Below is a small trained network, with its code and all its weights. Each question gives an input and a class and asks what happens when units are switched off, that is, made to give their printed mean instead of their output.

import numpy as np


def w(rows, s, z=0):
    codes = np.array(rows[::2]) - 128.0
    scale = np.full(codes.shape[1], s)
    scale[-1] = z or s
    return codes * scale


def norm(h):
    return h / np.sqrt((h * h).mean(-1, keepdims=True) + 1e-5)


def f(y):
    return y / 2 * (1 + np.tanh(0.7978845608 * (y + 0.044715 * y**3)))


def log_softmax(a):
    a = a - a.max(-1, keepdims=True)
    return a - np.log(np.exp(a).sum(-1, keepdims=True))


def net(x, mask):
    res = np.array(x, float).reshape(1, 3) / 4 @ E
    u = 0
    for l in range(3):
        y = f(norm(res) @ A[l][:, :-1].T + A[l][:, -1])
        res = res + np.where(mask[u : u + 5], y, B[l][:, -1]) @ B[l][:, :-1]
        u += 5
    return log_softmax(norm(res)[-1] @ U[:, :-1].T + U[:, -1])


A, B = {}, {}
E = w([
[195,124,149],'x0',
[145,119,11],'x1',
[97,255,163],'x2',
],0.0098)
A[0] = w([
[85,3,104,12],'0.n1',
[101,51,108,2],'0.n2',
[135,117,184,40],'0.n3',
[85,160,126,36],'0.n4',
[113,62,113,7],'0.n5',
],0.016,0.0044)
B[0] = w([
[75,1,118,254],'0.n1',
[108,98,102,179],'0.n2',
[124,150,179,151],'0.n3',
[54,179,24,146],'0.n4',
[113,99,92,162],'0.n5',
],0.0078,0.0053)
A[1] = w([
[207,134,42,1],'1.n1',
[170,124,87,61],'1.n2',
[116,136,248,100],'1.n3',
[73,201,94,54],'1.n4',
[171,137,114,60],'1.n5',
],0.015,0.0075)
B[1] = w([
[251,183,81,150],'1.n1',
[179,192,106,123],'1.n2',
[219,101,222,255],'1.n3',
[60,220,116,203],'1.n4',
[127,94,80,109],'1.n5',
],0.011,0.005)
A[2] = w([
[102,111,126,101],'2.n1',
[130,67,144,162],'2.n2',
[70,172,101,146],'2.n3',
[179,137,106,92],'2.n4',
[1,236,110,2],'2.n5',
],0.016,0.0046)
B[2] = w([
[149,122,110,132],'2.n1',
[97,172,89,208],'2.n2',
[36,77,162,188],'2.n3',
[77,210,93,138],'2.n4',
[9,165,160,255],'2.n5',
],0.012,0.0066)
U = w([
[192,135,254,111],'0',
[166,198,75,48],'1',
[22,208,169,19],'2',
[118,23,96,252],'3',
],0.027,0.0037)

Each question gives the input, the list of numbers given to net, and the class t.
The units are the neurons (one row each of A and B). Each row of codes is followed by its name. A weight is (code - 128) times the scale printed after its matrix; where a second scale follows, it is the last column's (A, B and U).
mask holds one flag per neuron, layer by layer. A switched-off neuron (its flag False) gives its mean, the last column of its row in B, instead of its output. The means were averaged over made-up inputs and are rounded, as every weight is.
A unit's drop is (log p(t) with every unit on - log p(t) with that unit switched off) / (log p(t) with every unit on - log p(t) with every unit switched off).
The circuit of an input: a set's keep is (log p(t) with only the set's units on - log p(t) with every unit switched off) / (log p(t) with every unit on - log p(t) with every unit switched off). Starting from the 12 units with the biggest drops (on a tie, the unit counted first), units are removed one at a time, each time the one whose removal leaves the highest keep (on an exact tie, the one counted first), for as long as the keep stays at least 0.8.
circuit, biggest first: the units of the circuit, biggest drop first
top k neurons: the k neurons with the biggest drops, biggest first
top k neurons in layer l: the k neurons of layer l with the biggest drops, biggest first
drop when u is switched off: that unit's drop, to one decimal
input [-5,-8,-5], class 0: circuit, biggest first : [1.n3]
input [1,3,-1], class 1: circuit, biggest first : [2.n3, 2.n4, 2.n5]
input [4,-2,7], class 0: top 2 neurons : [1.n3, 2.n5]
input [-4,-3,-1], class 0: circuit, biggest first : [2.n5, 2.n3]
input [-2,4,0], class 1: top 2 neurons in layer 2 : [2.n5, 2.n4]
input [5,4,-3], class 1: top 2 neurons in layer 1 : [1.n1, 1.n2]
input [1,1,1], class 1: top 3 neurons in layer 0 : [0.n3, 0.n4, 0.n1]
input [8,1,-3], class 1: drop when 2.n4 is switched off : 0.1
input [7,0,-2], class 1: drop when 0.n1 is switched off : 0.2
input [2,5,3], class 1: drop when 2.n5 is switched off : 0.1
